Here is a tiny trained network, its code and every weight. The questions are about switching its units off for an input and a class, where a switched-off unit gives its printed mean instead of its output.

import numpy as np


def w(rows, s, z=0):
    codes = np.array(rows[::2]) - 128.0
    scale = np.full(codes.shape[1], s)
    scale[-1] = z or s
    return codes * scale


def norm(h):
    return h / np.sqrt((h * h).mean(-1, keepdims=True) + 1e-5)


def f(y):
    return np.maximum(y, 0)


def log_softmax(a):
    a = a - a.max(-1, keepdims=True)
    return a - np.log(np.exp(a).sum(-1, keepdims=True))


def net(x, mask):
    res = np.array(x, float).reshape(1, 8) / 4 @ E
    u = 0
    for l in range(4):
        y = f(norm(res) @ A[l][:, :-1].T + A[l][:, -1])
        res = res + np.where(mask[u : u + 5], y, B[l][:, -1]) @ B[l][:, :-1]
        u += 5
    return log_softmax(norm(res)[-1] @ U[:, :-1].T + U[:, -1])


A, B = {}, {}
E = w([
[175,65,214,81,158],'x0',
[105,177,157,163,151],'x1',
[154,164,160,126,137],'x2',
[199,159,85,134,254],'x3',
[136,111,109,125,119],'x4',
[130,114,104,126,113],'x5',
[125,125,128,122,133],'x6',
[146,76,86,99,93],'x7',
],0.0063)
A[0] = w([
[170,54,118,137,22,120],'0.n0',
[64,171,142,48,2,3],'0.n1',
[156,186,38,123,4,223],'0.n2',
[198,229,175,134,86,170],'0.n3',
[88,169,63,140,112,153],'0.n4',
],0.0049,0.0013)
B[0] = w([
[164,130,119,251,149,231],'0.n0',
[155,188,129,35,145,229],'0.n1',
[37,83,77,145,168,254],'0.n2',
[120,28,123,136,160,194],'0.n3',
[73,138,83,253,223,205],'0.n4',
],0.0063,0.003)
A[1] = w([
[50,126,155,92,35,81],'1.n0',
[164,168,95,143,119,5],'1.n1',
[179,71,157,123,102,180],'1.n2',
[101,253,145,152,44,206],'1.n3',
[130,63,107,88,128,83],'1.n4',
],0.0058,0.0016)
B[1] = w([
[250,141,67,12,99,235],'1.n0',
[52,154,87,119,111,139],'1.n1',
[100,151,163,168,184,251],'1.n2',
[176,73,127,2,77,221],'1.n3',
[158,204,231,163,104,196],'1.n4',
],0.0065,0.0023)
A[2] = w([
[66,219,114,52,127,255],'2.n0',
[98,131,160,110,2,36],'2.n1',
[138,47,224,127,150,55],'2.n2',
[95,130,123,167,138,46],'2.n3',
[72,173,96,134,135,83],'2.n4',
],0.0091,0.0013)
B[2] = w([
[94,127,182,146,59,190],'2.n0',
[204,159,78,2,145,197],'2.n1',
[79,130,133,173,76,253],'2.n2',
[127,94,94,131,52,161],'2.n3',
[162,58,223,157,151,190],'2.n4',
],0.0064,0.0051)
A[3] = w([
[150,91,156,186,92,118],'3.n0',
[119,148,69,165,87,106],'3.n1',
[161,118,2,180,130,255],'3.n2',
[137,145,202,138,119,174],'3.n3',
[126,144,235,133,111,207],'3.n4',
],0.0069,0.00088)
B[3] = w([
[50,135,141,163,69,184],'3.n0',
[40,89,158,150,87,174],'3.n1',
[185,112,215,87,63,254],'3.n2',
[100,112,85,189,2,195],'3.n3',
[103,62,122,175,60,225],'3.n4',
],0.0054,0.0042)
U = w([
[61,3,162,206,93,141],'0',
[104,15,154,185,86,5],'1',
[180,111,96,76,170,247],'2',
],0.0059,0.0011)

Each question gives the input, the list of numbers given to net, and the class t.
The units are the neurons (one row each of A and B). Each row of codes is followed by its name. A weight is (code - 128) times the scale printed after its matrix; where a second scale follows, it is the last column's (A, B and U).
mask holds one flag per neuron, layer by layer. A switched-off neuron (its flag False) gives its mean, the last column of its row in B, instead of its output. The means were averaged over made-up inputs and are rounded, as every weight is.
A unit's drop is (log p(t) with every unit on - log p(t) with that unit switched off) / (log p(t) with every unit on - log p(t) with every unit switched off).
The circuit of an input: a set's keep is (log p(t) with only the set's units on - log p(t) with every unit switched off) / (log p(t) with every unit on - log p(t) with every unit switched off). Starting from the 12 units with the biggest drops (on a tie, the unit counted first), units are removed one at a time, each time the one whose removal leaves the highest keep (on an exact tie, the one counted first), for as long as the keep stays at least 0.8.
circuit, biggest first: the units of the circuit, biggest drop first
most important unit: the unit with the biggest drop
top k neurons: the k neurons with the biggest drops, biggest first
top k neurons in layer l: the k neurons of layer l with the biggest drops, biggest first
drop of u: that unit's drop, to one decimal
input [-7,0,-1,-8,-7,0,-8,-7], class 2: top 3 neurons -> [2.n1, 1.n3, 1.n0]
input [-2,8,-7,-8,0,0,0,-7], class 2: top 3 neurons -> [2.n1, 1.n3, 1.n0]
input [-6,-3,4,-8,5,5,-2,2], class 2: top 2 neurons -> [2.n1, 0.n1]
input [-1,7,-7,-4,-3,7,1,-6], class 2: most important unit -> 1.n3
input [4,1,-7,-6,1,8,1,-8], class 2: circuit, biggest first -> [2.n1, 1.n0]
input [6,-2,-3,-8,4,4,1,1], class 2: circuit, biggest first -> [2.n1, 1.n0, 0.n1]
input [3,-1,4,-7,6,7,-6,8], class 2: top 2 neurons -> [2.n1, 0.n1]
input [4,-5,1,-6,-2,6,3,-4], class 2: top 2 neurons -> [2.n1, 1.n0]
input [-2,-2,-7,-5,-2,3,-2,-1], class 2: top 2 neurons in layer 0 -> [0.n1, 0.n3]
input [0,2,2,-5,4,7,-1,2], class 2: drop of 2.n1 -> 0.2
input [1,4,5,-4,1,-6,4,8], class 2: drop of 3.n0 -> 0.0
input [3,-7,0,-8,6,2,0,-2], class 2: drop of 1.n0 -> 0.1
